Here is a tiny trained network, its code and every weight. The questions are about switching its units off for an input and a class, where a switched-off unit gives its printed mean instead of its output.

import numpy as np


def w(rows, s, z=0):
    codes = np.array(rows[::2]) - 128.0
    scale = np.full(codes.shape[1], s)
    scale[-1] = z or s
    return codes * scale


def norm(h):
    return h / np.sqrt((h * h).mean(-1, keepdims=True) + 1e-5)


def f(y):
    return np.maximum(y, 0)


def log_softmax(a):
    a = a - a.max(-1, keepdims=True)
    return a - np.log(np.exp(a).sum(-1, keepdims=True))


def net(x, mask):
    res = np.array(x, float).reshape(1, 3) / 4 @ E
    u = 0
    for l in range(3):
        y = f(norm(res) @ A[l][:, :-1].T + A[l][:, -1])
        res = res + np.where(mask[u : u + 12], y, B[l][:, -1]) @ B[l][:, :-1]
        u += 12
    return log_softmax(norm(res)[-1] @ U[:, :-1].T + U[:, -1])


A, B = {}, {}
E = w([
[11,46,1,121],'x0',
[146,182,103,105],'x1',
[199,237,158,197],'x2',
],0.0069)
A[0] = w([
[41,140,143,140,158],'L0N1',
[151,176,111,93,3],'L0N2',
[100,130,132,78,132],'L0N3',
[189,211,98,136,89],'L0N4',
[7,121,108,165,92],'L0N5',
[120,109,163,93,133],'L0N6',
[140,118,99,65,138],'L0N7',
[111,163,154,147,101],'L0N8',
[166,107,35,107,167],'L0N9',
[129,140,93,188,119],'L0N10',
[137,105,154,79,146],'L0N11',
[89,160,115,165,107],'L0N12',
],0.012,0.0026)
B[0] = w([
[153,146,176,156,192],'L0N1',
[189,120,103,143,158],'L0N2',
[254,248,150,116,175],'L0N3',
[118,233,80,67,243],'L0N4',
[143,144,99,99,253],'L0N5',
[100,63,106,122,173],'L0N6',
[189,137,68,159,184],'L0N7',
[171,139,37,62,164],'L0N8',
[124,160,158,29,214],'L0N9',
[167,207,251,155,181],'L0N10',
[158,175,176,146,182],'L0N11',
[29,104,159,130,168],'L0N12',
],0.0055,0.0058)
A[1] = w([
[143,117,81,113,65],'L1N1',
[191,168,116,98,69],'L1N2',
[184,102,177,113,114],'L1N3',
[168,166,155,145,146],'L1N4',
[91,181,73,132,157],'L1N5',
[89,203,138,72,144],'L1N6',
[114,193,151,200,149],'L1N7',
[181,38,116,188,51],'L1N8',
[58,86,87,89,118],'L1N9',
[169,116,72,82,226],'L1N10',
[135,244,141,146,150],'L1N11',
[76,110,222,215,253],'L1N12',
],0.011,0.002)
B[1] = w([
[191,106,22,114,148],'L1N1',
[142,144,144,143,205],'L1N2',
[53,23,140,130,172],'L1N3',
[106,199,123,84,195],'L1N4',
[127,77,187,208,183],'L1N5',
[88,69,106,159,219],'L1N6',
[167,92,44,107,186],'L1N7',
[31,100,110,164,142],'L1N8',
[254,174,121,94,180],'L1N9',
[139,182,109,57,194],'L1N10',
[84,41,113,106,254],'L1N11',
[171,113,172,45,165],'L1N12',
],0.0055,0.0091)
A[2] = w([
[186,234,160,122,113],'L2N1',
[56,116,163,164,64],'L2N2',
[210,38,85,245,90],'L2N3',
[213,148,147,82,149],'L2N4',
[216,95,171,161,159],'L2N5',
[177,172,254,159,214],'L2N6',
[82,57,117,145,160],'L2N7',
[180,87,160,110,158],'L2N8',
[82,119,48,110,251],'L2N9',
[109,195,96,165,196],'L2N10',
[116,49,87,90,95],'L2N11',
[225,176,73,12,145],'L2N12',
],0.0088,0.0021)
B[2] = w([
[174,95,98,66,172],'L2N1',
[173,143,97,160,134],'L2N2',
[158,2,180,96,132],'L2N3',
[138,138,70,118,186],'L2N4',
[123,104,97,166,144],'L2N5',
[110,126,75,135,159],'L2N6',
[156,144,134,127,148],'L2N7',
[103,164,131,156,157],'L2N8',
[167,146,158,133,178],'L2N9',
[98,102,183,143,149],'L2N10',
[130,144,112,127,167],'L2N11',
[193,140,75,116,250],'L2N12',
],0.0087,0.013)
U = w([
[48,197,122,177,62],'0',
[238,170,2,50,221],'1',
[100,15,220,90,131],'2',
[103,200,181,220,4],'3',
],0.012,0.0047)

Each question gives the input, the list of numbers given to net, and the class t.
The units are the neurons (one row each of A and B). Each row of codes is followed by its name. A weight is (code - 128) times the scale printed after its matrix; where a second scale follows, it is the last column's (A, B and U).
mask holds one flag per neuron, layer by layer. A switched-off neuron (its flag False) gives its mean, the last column of its row in B, instead of its output. The means were averaged over made-up inputs and are rounded, as every weight is.
A unit's drop is (log p(t) with every unit on - log p(t) with that unit switched off) / (log p(t) with every unit on - log p(t) with every unit switched off).
The circuit of an input: a set's keep is (log p(t) with only the set's units on - log p(t) with every unit switched off) / (log p(t) with every unit on - log p(t) with every unit switched off). Starting from the 12 units with the biggest drops (on a tie, the unit counted first), units are removed one at a time, each time the one whose removal leaves the highest keep (on an exact tie, the one counted first), for as long as the keep stays at least 0.8.
units of the circuit, in order: the units of the circuit, biggest drop first
unit that matters most: the unit with the biggest drop
top k neurons: the k neurons with the biggest drops, biggest first
top k neurons in layer l: the k neurons of layer l with the biggest drops, biggest first
input [7,-5,7], class 2: units of the circuit, in order => [L2N12 L1N5 L2N3]
input [8,3,7], class 0: top 3 neurons => [L2N12 L0N9 L2N1]
input [8,-5,4], class 2: top neuron => [L1N5]
input [6,2,5], class 0: units of the circuit, in order => [L2N12 L2N1 L0N12 L1N5]
input [2,-1,1], class 2: top 3 neurons in layer 2 => [L2N12 L2N4 L2N1]
input [-5,-8,0], class 2: units of the circuit, in order => [L1N3 L2N12 L0N4]
input [-1,-4,-4], class 2: units of the circuit, in order => [L0N4 L2N12 L1N3]
input [7,-5,5], class 2: top 2 neurons => [L1N5 L0N5]
input [-4,-6,0], class 2: top 4 neurons => [L1N3 L2N12 L0N4 L1N9]
input [3,2,6], class 0: top 4 neurons in layer 0 => [L0N12 L0N3 L0N4 L0N5]
input [2,2,3], class 0: top 2 neurons => [L0N12 L2N12]
input [5,5,4], class 0: top 3 neurons => [L2N12 L0N10 L2N1]
input [2,-1,4], class 3: top 4 neurons in layer 0 => [L0N4 L0N10 L0N8 L0N6]
input [-3,-6,-1], class 2: unit that matters most => L2N12
input [3,0,7], class 3: top 3 neurons => [L0N12 L2N12 L0N4]
input [-2,-4,-6], class 2: top 2 neurons => [L0N4 L2N12]
input [-5,-3,-3], class 2: top 2 neurons => [L1N3 L2N12]
